Below is a small trained network, with its code and all its weights. Each question gives an input and a target symbol and asks what happens when units are switched off, that is, made to give their printed mean instead of their output.

import numpy as np


def w(rows, s, z=0):
    codes = np.array(rows[::2]) - 128.0
    scale = np.full(codes.shape[1], s)
    scale[-1] = z or s
    return codes * scale


def norm(h):
    return h / np.sqrt((h * h).mean(-1, keepdims=True) + 1e-5)


def f(y):
    return y / 2 * (1 + np.tanh(0.7978845608 * (y + 0.044715 * y**3)))


def softmax(a):
    e = np.exp(a - a.max(-1, keepdims=True))
    return e / e.sum(-1, keepdims=True)


def log_softmax(a):
    a = a - a.max(-1, keepdims=True)
    return a - np.log(np.exp(a).sum(-1, keepdims=True))


def net(x, mask):
    ids = ['ΘΦΩβεηλμπστ'.index(c) for c in x.split()]
    T = len(ids)
    res = E[ids] + P[:T]
    u = 0
    for l in range(2):
        q, k, v = (norm(res) @ M[l].T for M in (Q, K, V))
        z = softmax(np.where(np.tri(T) > 0, q @ k.T / 2**0.5, -1e9)) @ v
        res = res + np.where(mask[u], z, O[l][:, -1]) @ O[l][:, :-1]
        u += 1
        y = f(norm(res) @ A[l][:, :-1].T + A[l][:, -1])
        res = res + np.where(mask[u : u + 8], y, B[l][:, -1]) @ B[l][:, :-1]
        u += 8
    return log_softmax(norm(res)[-1] @ U[:, :-1].T + U[:, -1])


Q, K, V, O, A, B = {}, {}, {}, {}, {}, {}
E = w([
[143,178,104,124,150,180,83,130,160],'Θ',
[92,105,129,89,62,142,173,114,185],'Φ',
[151,154,131,163,98,178,144,130,194],'Ω',
[169,144,84,118,136,169,128,170,150],'β',
[163,145,83,112,137,160,121,120,197],'ε',
[145,188,132,173,145,190,87,204,98],'η',
[98,149,96,57,134,159,109,135,139],'λ',
[87,153,122,82,101,171,138,173,108],'μ',
[153,84,106,123,87,140,188,190,148],'π',
[107,161,136,125,107,175,121,98,192],'σ',
[73,130,3,176,164,9,151,77,50],'τ',
],0.0025)
P = w([
[253,142,138,112,80,141,88,115,183],'0',
[150,112,107,124,63,179,87,137,125],'1',
[166,178,146,88,124,145,159,129,121],'2',
[138,111,102,136,110,190,118,114,111],'3',
[151,181,131,98,138,135,171,131,132],'4',
[127,113,95,147,120,184,127,113,123],'5',
[139,180,126,111,150,126,175,138,147],'6',
[110,113,90,158,126,179,131,120,132],'7',
[126,183,122,124,156,116,177,143,157],'8',
[95,111,75,169,131,177,133,129,143],'9',
[110,183,115,132,168,104,179,156,169],'10',
[70,104,68,190,140,167,132,144,153],'11',
[81,179,113,156,174,98,185,166,174],'12',
[79,118,66,162,159,164,135,134,151],'13',
],0.0028)
Q[0] = w([
[189,152,253,85,192,20,165,97,80],'L0H1',
[173,5,211,155,74,47,9,61,17],'L0H1',
],0.0055)
K[0] = w([
[154,53,129,106,74,253,72,122,117],'L0H1',
[219,163,215,15,96,184,114,168,166],'L0H1',
],0.0059)
V[0] = w([
[45,88,88,54,127,105,153,186,50],'L0H1',
[210,92,4,143,159,7,128,70,138],'L0H1',
],0.0022)
O[0] = w([
[152,157,54,137,56,40,87,128,110,8],'L0H1',
[143,90,162,159,187,53,146,27,2,254],'L0H1',
],0.0032,0.001)
A[0] = w([
[64,165,137,132,81,145,145,143,111,210],'L0N1',
[98,136,186,96,159,204,191,158,83,150],'L0N2',
[152,96,68,73,129,126,138,155,135,209],'L0N3',
[147,130,83,122,186,105,88,199,33,181],'L0N4',
[114,164,149,183,92,159,134,131,152,208],'L0N5',
[79,146,41,220,143,2,142,73,58,15],'L0N6',
[192,142,113,101,92,82,123,75,39,4],'L0N7',
[179,157,105,144,147,132,83,103,176,254],'L0N8',
],0.0034,0.002)
B[0] = w([
[218,90,104,129,147,93,141,80,96,186],'L0N1',
[170,83,108,199,207,68,133,54,149,200],'L0N2',
[108,154,199,183,117,124,124,51,46,185],'L0N3',
[142,98,162,151,64,97,175,40,196,160],'L0N4',
[150,96,52,58,150,57,140,78,53,219],'L0N5',
[187,148,255,138,40,217,99,122,125,243],'L0N6',
[18,121,156,232,97,163,156,213,224,117],'L0N7',
[72,123,134,97,88,72,170,108,5,251],'L0N8',
],0.0025,0.0023)
Q[1] = w([
[140,173,108,84,176,91,175,151,159],'L1H1',
[169,139,247,131,92,87,92,129,132],'L1H1',
],0.015)
K[1] = w([
[33,62,2,205,133,183,120,110,112],'L1H1',
[222,90,185,86,68,224,84,84,84],'L1H1',
],0.0076)
V[1] = w([
[105,238,114,151,215,153,2,143,78],'L1H1',
[35,109,129,65,97,105,133,23,211],'L1H1',
],0.0041)
O[1] = w([
[200,78,195,98,91,80,52,56,250,181],'L1H1',
[214,130,233,114,116,223,136,150,3,11],'L1H1',
],0.005,0.0012)
A[1] = w([
[164,123,170,91,85,168,127,171,72,130],'L1N1',
[185,43,116,52,177,116,81,169,208,3],'L1N2',
[158,89,158,151,210,107,149,93,77,37],'L1N3',
[138,113,151,163,93,117,158,94,109,179],'L1N4',
[103,173,67,56,88,165,104,255,115,53],'L1N5',
[159,69,67,70,172,70,83,145,184,111],'L1N6',
[115,108,143,96,192,194,140,214,133,128],'L1N7',
[192,70,121,84,135,91,77,105,203,117],'L1N8',
],0.0075,0.0037)
B[1] = w([
[141,159,78,178,73,39,68,167,124,164],'L1N1',
[109,155,108,90,195,149,28,201,237,184],'L1N2',
[80,22,75,2,64,104,101,128,122,136],'L1N3',
[152,136,144,74,203,152,87,109,155,182],'L1N4',
[115,23,166,159,90,97,121,174,180,145],'L1N5',
[203,145,125,123,98,199,154,90,113,221],'L1N6',
[98,198,237,63,137,214,131,45,216,150],'L1N7',
[89,102,147,171,132,86,160,159,47,255],'L1N8',
],0.0055,0.0061)
U = w([
[168,112,159,133,233,149,75,183,135,198],'Θ',
[103,141,195,128,65,183,154,201,45,116],'Φ',
[96,143,192,79,156,224,176,82,197,81],'Ω',
[189,159,59,152,171,164,216,79,59,109],'β',
[104,55,75,12,137,95,119,106,85,180],'ε',
[93,176,16,144,138,88,97,125,254,92],'η',
[141,134,64,153,76,10,78,183,70,70],'λ',
[146,49,118,192,21,99,156,139,193,249],'μ',
[27,107,74,149,140,94,199,197,122,169],'π',
[197,166,178,74,25,132,50,103,184,45],'σ',
[128,85,210,176,136,81,151,80,79,109],'τ',
],0.0078,0.0021)

Each question gives the input, a string of symbols that net reads in full, and the target symbol t.
The units are the heads (2 rows each of Q, K, V and O) and the neurons (one row each of A and B). Each row of codes is followed by its name. A weight is (code - 128) times the scale printed after its matrix; where a second scale follows, it is the last column's (O, A, B and U).
mask holds one flag per unit, layer by layer, with each layer's heads first. A switched-off unit (its flag False) gives its mean, the last column of its rows in O or B, instead of its output. The means were averaged over made-up inputs and are rounded, as every weight is.
A unit's drop is (log p(t) with every unit on - log p(t) with that unit switched off) / (log p(t) with every unit on - log p(t) with every unit switched off).
The circuit of an input: a set's keep is (log p(t) with only the set's units on - log p(t) with every unit switched off) / (log p(t) with every unit on - log p(t) with every unit switched off). Starting from the 12 units with the biggest drops (on a tie, the unit counted first), units are removed one at a time, each time the one whose removal leaves the highest keep (on an exact tie, the one counted first), for as long as the keep stays at least 0.8.
circuit, biggest first: the units of the circuit, biggest drop first
unit that matters most: the unit with the biggest drop
k most important neurons: the k neurons with the biggest drops, biggest first
top k neurons in layer l: the k neurons of layer l with the biggest drops, biggest first
input β Θ Θ β τ, target η: unit that matters most	L0N6
input σ Φ μ λ π Θ Φ Θ λ β μ η, target μ: circuit, biggest first	L0H1; L1N5
input Θ λ μ Θ β τ μ Θ β, target τ: circuit, biggest first	L0H1; L0N4; L0N6
input β η β Ω η, target Ω: circuit, biggest first	L0H1; L1N7
input Θ Φ Ω Θ, target Ω: circuit, biggest first	L0H1; L1N7
input Ω η β σ Θ σ Θ η τ ε Θ λ β, target β: 2 most important neurons	L0N6; L0N4
input Θ Φ σ λ Θ β μ Θ Ω β ε η Θ Ω, target Θ: top 3 neurons in layer 1	L1N2; L1N8; L1N6
input Θ σ λ, target σ: 3 most important neurons	L1N7; L1N1; L1N8
input β Θ σ Θ Θ Φ ε Ω, target ε: circuit, biggest first	L1N3; L1H1; L0N6
input Ω Θ π Θ β Θ β Θ σ Ω π, target Ω: circuit, biggest first	L1N7; L0H1
input ε Θ β, target Θ: 4 most important neurons	L1N2; L1N8; L1N6; L1N1
input τ λ σ λ Φ Θ σ β, target ε: circuit, biggest first	L1N3; L0H1
input Φ β ε η Θ λ Φ σ Θ π τ Θ, target Φ: circuit, biggest first	L0N6; L1H1; L0H1
input Ω Θ Θ, target Θ: top 3 neurons in layer 1	L1N2; L1N8; L1N6
input Θ Θ λ π π τ Θ Θ σ σ Ω Θ, target τ: unit that matters most	L0H1
input η σ η Θ Θ Θ λ β η ε π Φ μ Θ, target μ: circuit, biggest first	L0H1; L1N5; L1N2
input Φ Θ β σ Θ ε μ, target ε: circuit, biggest first	L0N2; L1N3
input Θ λ β σ Ω μ Ω μ λ μ, target λ: circuit, biggest first	L1H1; L1N1
input λ λ Θ Θ σ Θ β Θ Φ Θ ε λ, target ε: top 4 neurons in layer 0	L0N4; L0N1; L0N7; L0N3
input Θ τ Θ β Θ Ω λ Θ Ω, target τ: top 3 neurons in layer 0	L0N6; L0N4; L0N7
input τ λ Ω β τ β β σ Φ Φ β, target λ: 3 most important neurons	L1N1; L0N6; L1N6
